Here is a tiny trained network, its code and every weight. The questions are about switching its units off for an input and a class, where a switched-off unit gives its printed mean instead of its output.

import numpy as np


def w(rows, s, z=0):
    codes = np.array(rows[::2]) - 128.0
    scale = np.full(codes.shape[1], s)
    scale[-1] = z or s
    return codes * scale


def norm(h):
    return h / np.sqrt((h * h).mean(-1, keepdims=True) + 1e-5)


def f(y):
    return y / 2 * (1 + np.tanh(0.7978845608 * (y + 0.044715 * y**3)))


def log_softmax(a):
    a = a - a.max(-1, keepdims=True)
    return a - np.log(np.exp(a).sum(-1, keepdims=True))


def net(x, mask):
    res = np.array(x, float).reshape(1, 8) / 4 @ E
    u = 0
    for l in range(4):
        y = f(norm(res) @ A[l][:, :-1].T + A[l][:, -1])
        res = res + np.where(mask[u : u + 10], y, B[l][:, -1]) @ B[l][:, :-1]
        u += 10
    return log_softmax(norm(res)[-1] @ U[:, :-1].T + U[:, -1])


A, B = {}, {}
E = w([
[11,180,68],'x0',
[68,126,181],'x1',
[123,128,132],'x2',
[118,130,139],'x3',
[100,127,154],'x4',
[151,72,89],'x5',
[150,129,108],'x6',
[146,235,149],'x7',
],0.011)
A[0] = w([
[126,85,53,203],'L0N1',
[22,174,38,185],'L0N2',
[194,212,106,124],'L0N3',
[14,91,177,119],'L0N4',
[57,240,117,98],'L0N5',
[82,89,254,254],'L0N6',
[49,47,123,81],'L0N7',
[139,192,182,96],'L0N8',
[97,131,174,128],'L0N9',
[157,83,229,92],'L0N10',
],0.0082,0.0033)
B[0] = w([
[113,89,189,193],'L0N1',
[101,95,2,252],'L0N2',
[54,129,174,175],'L0N3',
[173,129,141,197],'L0N4',
[54,140,104,207],'L0N5',
[249,120,60,231],'L0N6',
[109,121,114,172],'L0N7',
[103,105,90,146],'L0N8',
[165,131,77,139],'L0N9',
[157,137,63,168],'L0N10',
],0.0059,0.0046)
A[1] = w([
[76,248,141,2],'L1N1',
[115,70,246,164],'L1N2',
[123,111,184,60],'L1N3',
[150,178,113,120],'L1N4',
[202,173,135,107],'L1N5',
[105,134,57,158],'L1N6',
[62,125,121,120],'L1N7',
[108,148,67,162],'L1N8',
[41,97,184,101],'L1N9',
[168,69,82,150],'L1N10',
],0.012,0.0022)
B[1] = w([
[133,159,105,220],'L1N1',
[249,133,39,172],'L1N2',
[132,169,73,115],'L1N3',
[75,127,151,150],'L1N4',
[143,146,195,204],'L1N5',
[3,73,93,222],'L1N6',
[149,8,149,185],'L1N7',
[72,146,163,206],'L1N8',
[126,131,12,150],'L1N9',
[152,137,117,253],'L1N10',
],0.0054,0.0044)
A[2] = w([
[59,111,146,44],'L2N1',
[153,134,102,106],'L2N2',
[92,161,128,137],'L2N3',
[66,87,157,150],'L2N4',
[65,183,31,169],'L2N5',
[127,121,105,132],'L2N6',
[33,103,16,156],'L2N7',
[112,135,3,129],'L2N8',
[90,187,210,250],'L2N9',
[168,160,107,140],'L2N10',
],0.011,0.0015)
B[2] = w([
[147,137,136,147],'L2N1',
[136,176,123,135],'L2N2',
[167,72,53,140],'L2N3',
[138,182,194,148],'L2N4',
[128,122,254,212],'L2N5',
[134,159,75,136],'L2N6',
[127,154,132,255],'L2N7',
[31,156,171,195],'L2N8',
[208,61,96,147],'L2N9',
[156,189,19,142],'L2N10',
],0.0063,0.0084)
A[3] = w([
[170,152,134,159],'L3N1',
[53,62,71,227],'L3N2',
[187,85,115,151],'L3N3',
[133,121,71,174],'L3N4',
[208,1,200,98],'L3N5',
[128,148,122,83],'L3N6',
[132,154,93,69],'L3N7',
[183,178,195,6],'L3N8',
[156,132,183,223],'L3N9',
[161,182,193,11],'L3N10',
],0.017,0.0025)
B[3] = w([
[188,168,140,170],'L3N1',
[253,41,237,238],'L3N2',
[78,164,46,210],'L3N3',
[191,171,152,147],'L3N4',
[8,186,9,255],'L3N5',
[32,97,80,124],'L3N6',
[149,61,197,124],'L3N7',
[124,113,193,179],'L3N8',
[240,202,186,165],'L3N9',
[126,81,174,159],'L3N10',
],0.0063,0.0096)
U = w([
[163,181,63,255],'0',
[121,82,14,87],'1',
[107,70,168,235],'2',
[146,8,134,123],'3',
[209,186,222,32],'4',
[197,201,121,130],'5',
[47,198,153,44],'6',
[70,151,156,87],'7',
],0.014,0.0028)

Each question gives the input, the list of numbers given to net, and the class t.
The units are the neurons (one row each of A and B). Each row of codes is followed by its name. A weight is (code - 128) times the scale printed after its matrix; where a second scale follows, it is the last column's (A, B and U).
mask holds one flag per neuron, layer by layer. A switched-off neuron (its flag False) gives its mean, the last column of its row in B, instead of its output. The means were averaged over made-up inputs and are rounded, as every weight is.
A unit's drop is (log p(t) with every unit on - log p(t) with that unit switched off) / (log p(t) with every unit on - log p(t) with every unit switched off).
unit that matters most: the unit with the biggest drop
top k neurons: the k neurons with the biggest drops, biggest first
top k neurons in layer l: the k neurons of layer l with the biggest drops, biggest first
drop of u: that unit's drop, to one decimal
input [6,-5,-4,8,7,-6,6,-2], class 2: top 2 neurons	L3N2, L3N5
input [0,-1,1,0,4,-3,-8,-4], class 0: top neuron	L0N4
input [1,-4,2,-4,4,0,3,1], class 6: top 2 neurons	L2N4, L2N7
input [0,4,-1,-6,-3,-6,-5,5], class 4: top 2 neurons in layer 3	L3N5, L3N3
input [0,5,-5,7,-6,-7,0,-7], class 0: top 2 neurons	L0N4, L0N6
input [0,1,-5,-1,-8,0,-4,-3], class 0: top 4 neurons in layer 0	L0N2, L0N1, L0N5, L0N3
input [0,-7,4,5,1,-2,3,7], class 4: top 2 neurons	L3N5, L2N9
input [5,2,-8,3,7,1,8,-8], class 3: top 2 neurons in layer 3	L3N2, L3N5
input [0,5,-5,6,3,1,-7,-1], class 1: top 2 neurons	L0N4, L0N2
input [6,7,-5,4,-6,2,3,-5], class 3: top 3 neurons	L3N2, L3N5, L1N7
input [-1,1,1,-3,5,3,1,-7], class 1: top 2 neurons	L3N5, L0N2
input [-7,4,2,-1,2,2,-5,3], class 5: drop of L0N2	0.1
input [2,-8,-7,-6,-1,7,-1,-5], class 3: drop of L2N8	0.2
input [-1,-1,-2,-7,3,3,-8,-2], class 1: unit that matters most	L2N5
input [4,6,-7,-6,-7,7,0,-2], class 3: drop of L3N2	0.3
input [3,4,-3,1,6,-3,-2,-1], class 2: drop of L3N5	0.4
